Below are the code and all the weights of a small trained network. Each question names an input and a class and asks about switching units off, where a switched-off unit gives its printed mean instead of its output.

import numpy as np


def w(rows, s, z=0):
    codes = np.array(rows[::2]) - 128.0
    scale = np.full(codes.shape[1], s)
    scale[-1] = z or s
    return codes * scale


def f(y):
    return np.maximum(y, 0)


def log_softmax(a):
    a = a - a.max(-1, keepdims=True)
    return a - np.log(np.exp(a).sum(-1, keepdims=True))


def net(x, mask):
    res = np.array(x, float).reshape(1, 6) / 4 @ E
    y = f(res @ A[0][:, :-1].T + A[0][:, -1])
    res = res + np.where(mask, y, B[0][:, -1]) @ B[0][:, :-1]
    return log_softmax(res[-1] @ U[:, :-1].T + U[:, -1])


A, B = {}, {}
E = w([
[188,112,100,17,135,103,162],'x0',
[129,128,128,128,128,127,128],'x1',
[183,142,177,139,16,167,158],'x2',
[127,128,126,129,125,126,127],'x3',
[127,127,130,127,129,128,128],'x4',
[131,4,184,123,125,86,105],'x5',
],0.016)
A[0] = w([
[189,113,86,17,132,105,174,142],'n1',
[139,100,152,135,102,117,133,97],'n2',
[175,184,127,144,82,182,165,121],'n3',
[180,78,87,20,156,88,144,122],'n4',
[162,154,111,72,111,146,157,111],'n5',
[100,73,146,123,181,81,102,122],'n6',
[98,75,147,120,170,91,106,116],'n7',
[101,78,142,135,169,72,101,127],'n8',
[125,106,124,134,113,123,135,119],'n9',
[80,176,43,119,185,134,131,208],'n10',
[77,140,160,245,123,144,83,254],'n11',
[154,77,209,127,81,124,131,70],'n12',
[155,85,101,80,155,89,133,89],'n13',
[98,170,162,223,102,170,130,166],'n14',
[144,178,147,155,101,157,152,98],'n15',
[164,77,202,129,72,135,139,69],'n16',
],0.012,0.0074)
B[0] = w([
[198,175,143,100,121,100,136,244],'n1',
[129,127,116,150,145,103,114,158],'n2',
[160,130,147,80,71,178,165,212],'n3',
[145,165,181,86,109,110,89,237],'n4',
[180,133,95,121,139,124,161,188],'n5',
[101,89,137,79,98,168,147,201],'n6',
[101,104,116,87,106,164,144,192],'n7',
[99,82,102,97,116,169,149,197],'n8',
[119,136,114,129,136,122,112,141],'n9',
[119,183,125,204,190,56,60,240],'n10',
[9,93,119,144,117,182,104,254],'n11',
[119,170,104,197,190,74,85,197],'n12',
[117,148,186,91,106,113,93,184],'n13',
[74,135,184,123,96,171,94,222],'n14',
[128,146,158,99,86,160,128,179],'n15',
[135,176,108,182,172,82,104,202],'n16',
],0.012,0.018)
U = w([
[101,143,109,239,175,117,104,252],'0',
[123,129,185,73,67,159,127,112],'1',
[179,169,122,154,194,50,111,110],'2',
[200,142,109,90,97,150,251,81],'3',
[104,35,75,108,125,177,164,55],'4',
],0.012,0.0015)

Each question gives the input, the list of numbers given to net, and the class t.
The units are the neurons (one row each of A and B). Each row of codes is followed by its name. A weight is (code - 128) times the scale printed after its matrix; where a second scale follows, it is the last column's (A, B and U).
mask holds one flag per neuron, in row order. A switched-off neuron (its flag False) gives its mean, the last column of its row in B, instead of its output. The means were averaged over made-up inputs and are rounded, as every weight is.
A unit's drop is (log p(t) with every unit on - log p(t) with that unit switched off) / (log p(t) with every unit on - log p(t) with every unit switched off).
The circuit of an input: a set's keep is (log p(t) with only the set's units on - log p(t) with every unit switched off) / (log p(t) with every unit on - log p(t) with every unit switched off). Starting from the 12 units with the biggest drops (on a tie, the unit counted first), units are removed one at a time, each time the one whose removal leaves the highest keep (on an exact tie, the one counted first), for as long as the keep stays at least 0.8.
units of the circuit, in order: the units of the circuit, biggest drop first
unit that matters most: the unit with the biggest drop
top k neurons: the k neurons with the biggest drops, biggest first
drop when u is switched off: that unit's drop, to one decimal
input [-2,-6,0,-2,-7,1], class 4: units of the circuit, in order => [n10, n4, n1]
input [5,2,0,-5,2,0], class 2: top 2 neurons => [n3, n11]
input [0,-2,2,7,-6,4], class 0: unit that matters most => n1
input [7,0,1,8,8,-5], class 3: top 3 neurons => [n12, n3, n16]
input [-6,-1,7,5,5,1], class 0: top 3 neurons => [n12, n16, n4]
input [-4,4,3,2,-1,1], class 0: top 2 neurons => [n4, n6]
input [4,2,8,-4,4,0], class 3: top 2 neurons => [n10, n3]
input [7,3,8,0,-2,0], class 3: top 3 neurons => [n10, n3, n5]
input [-7,-6,1,4,-5,-6], class 1: top 2 neurons => [n14, n3]
input [6,-7,1,6,-5,5], class 2: top 2 neurons => [n12, n11]
input [6,2,8,-7,-8,2], class 2: top 2 neurons => [n12, n16]
input [1,1,3,-2,-1,-3], class 3: drop when n11 is switched off => 0.2
input [-2,8,1,-4,-3,5], class 0: drop when n16 is switched off => 0.2
input [0,6,1,2,-8,1], class 0: drop when n6 is switched off => 0.3
input [8,5,-7,-4,0,2], class 1: unit that matters most => n6
